Here is a tiny trained network, its code and every weight. The questions are about switching its units off for an input and a class, where a switched-off unit gives its printed mean instead of its output.

import numpy as np


def w(rows, s, z=0):
    codes = np.array(rows[::2]) - 128.0
    scale = np.full(codes.shape[1], s)
    scale[-1] = z or s
    return codes * scale


def f(y):
    return y / 2 * (1 + np.tanh(0.7978845608 * (y + 0.044715 * y**3)))


def log_softmax(a):
    a = a - a.max(-1, keepdims=True)
    return a - np.log(np.exp(a).sum(-1, keepdims=True))


def net(x, mask):
    res = np.array(x, float).reshape(1, 2) / 4 @ E
    y = f(res @ A[0][:, :-1].T + A[0][:, -1])
    res = res + np.where(mask, y, B[0][:, -1]) @ B[0][:, :-1]
    return log_softmax(res[-1] @ U[:, :-1].T + U[:, -1])


A, B = {}, {}
E = w([
[101,196,62,108,220,122,172,105,117,46],'x0',
[159,108,176,93,81,90,5,29,65,61],'x1',
],0.013)
A[0] = w([
[105,71,158,111,49,91,86,198,203,231,130],'neuron 0',
[153,134,114,103,98,91,52,53,104,84,85],'neuron 1',
[83,65,120,136,78,98,131,128,129,170,115],'neuron 2',
[127,103,39,165,199,133,226,162,205,115,161],'neuron 3',
[66,126,138,162,186,155,167,181,171,190,69],'neuron 4',
[141,80,159,133,61,181,133,133,117,236,88],'neuron 5',
[85,112,140,117,176,254,190,135,142,170,171],'neuron 6',
[135,120,186,139,94,78,97,70,111,30,76],'neuron 7',
[18,191,107,76,249,111,154,131,102,66,134],'neuron 8',
[147,177,114,192,113,186,214,216,196,223,156],'neuron 9',
[127,107,167,80,77,168,153,162,47,187,124],'neuron 10',
[126,157,74,83,221,130,166,100,116,84,78],'neuron 11',
[104,133,162,99,114,170,124,123,121,115,254],'neuron 12',
],0.0063,0.0084)
B[0] = w([
[217,200,175,140,147,163,122,88,124,88,206],'neuron 0',
[93,158,195,101,124,162,99,180,92,207,191],'neuron 1',
[162,106,114,139,115,165,117,101,133,102,149],'neuron 2',
[139,137,156,100,134,120,90,95,91,139,240],'neuron 3',
[61,82,149,84,94,183,132,145,135,127,183],'neuron 4',
[159,172,149,146,104,178,178,138,168,108,179],'neuron 5',
[111,108,137,112,119,99,96,144,121,138,201],'neuron 6',
[104,127,181,89,119,200,126,146,91,190,183],'neuron 7',
[247,155,197,179,86,161,106,108,159,150,221],'neuron 8',
[113,143,160,112,124,108,67,111,75,170,249],'neuron 9',
[136,165,117,150,155,146,128,138,129,125,157],'neuron 10',
[138,160,159,151,76,206,154,146,142,96,181],'neuron 11',
[193,154,151,138,125,9,58,52,99,137,198],'neuron 12',
],0.013)
U = w([
[103,135,156,68,118,141,98,143,93,154,105],'0',
[172,167,147,163,115,160,133,124,142,112,100],'1',
[160,140,121,137,147,7,87,89,106,129,255],'2',
[126,119,80,129,130,116,125,144,129,124,84],'3',
[111,119,122,109,138,126,152,141,137,113,85],'4',
[111,131,127,141,141,112,145,147,143,106,83],'5',
],0.017,0.0051)

Each question gives the input, the list of numbers given to net, and the class t.
The units are the neurons (one row each of A and B). Each row of codes is followed by its name. A weight is (code - 128) times the scale printed after its matrix; where a second scale follows, it is the last column's (A, B and U).
mask holds one flag per neuron, in row order. A switched-off neuron (its flag False) gives its mean, the last column of its row in B, instead of its output. The means were averaged over made-up inputs and are rounded, as every weight is.
A unit's drop is (log p(t) with every unit on - log p(t) with that unit switched off) / (log p(t) with every unit on - log p(t) with every unit switched off).
The circuit of an input: a set's keep is (log p(t) with only the set's units on - log p(t) with every unit switched off) / (log p(t) with every unit on - log p(t) with every unit switched off). Starting from the 12 units with the biggest drops (on a tie, the unit counted first), units are removed one at a time, each time the one whose removal leaves the highest keep (on an exact tie, the one counted first), for as long as the keep stays at least 0.8.
units of the circuit, in order: the units of the circuit, biggest drop first
k most important neurons: the k neurons with the biggest drops, biggest first
drop of u: that unit's drop, to one decimal
input [8,5], class 1: units of the circuit, in order : (neuron 8)
input [-2,3], class 2: units of the circuit, in order : (neuron 4; neuron 11)
input [3,-3], class 2: units of the circuit, in order : (neuron 7; neuron 5)
input [-4,-1], class 1: 3 most important neurons : (neuron 5; neuron 0; neuron 3)
input [-3,2], class 2: 3 most important neurons : (neuron 11; neuron 8; neuron 4)
input [-5,4], class 1: 2 most important neurons : (neuron 9; neuron 0)
input [7,8], class 0: 2 most important neurons : (neuron 1; neuron 7)
input [-3,3], class 2: 3 most important neurons : (neuron 11; neuron 4; neuron 8)
input [7,-7], class 0: 4 most important neurons : (neuron 9; neuron 3; neuron 4; neuron 6)
input [5,-6], class 0: 3 most important neurons : (neuron 9; neuron 3; neuron 4)
input [-8,-5], class 1: 2 most important neurons : (neuron 0; neuron 5)
input [6,-6], class 0: 3 most important neurons : (neuron 3; neuron 9; neuron 4)
input [0,-5], class 0: drop of neuron 4 : 0.4
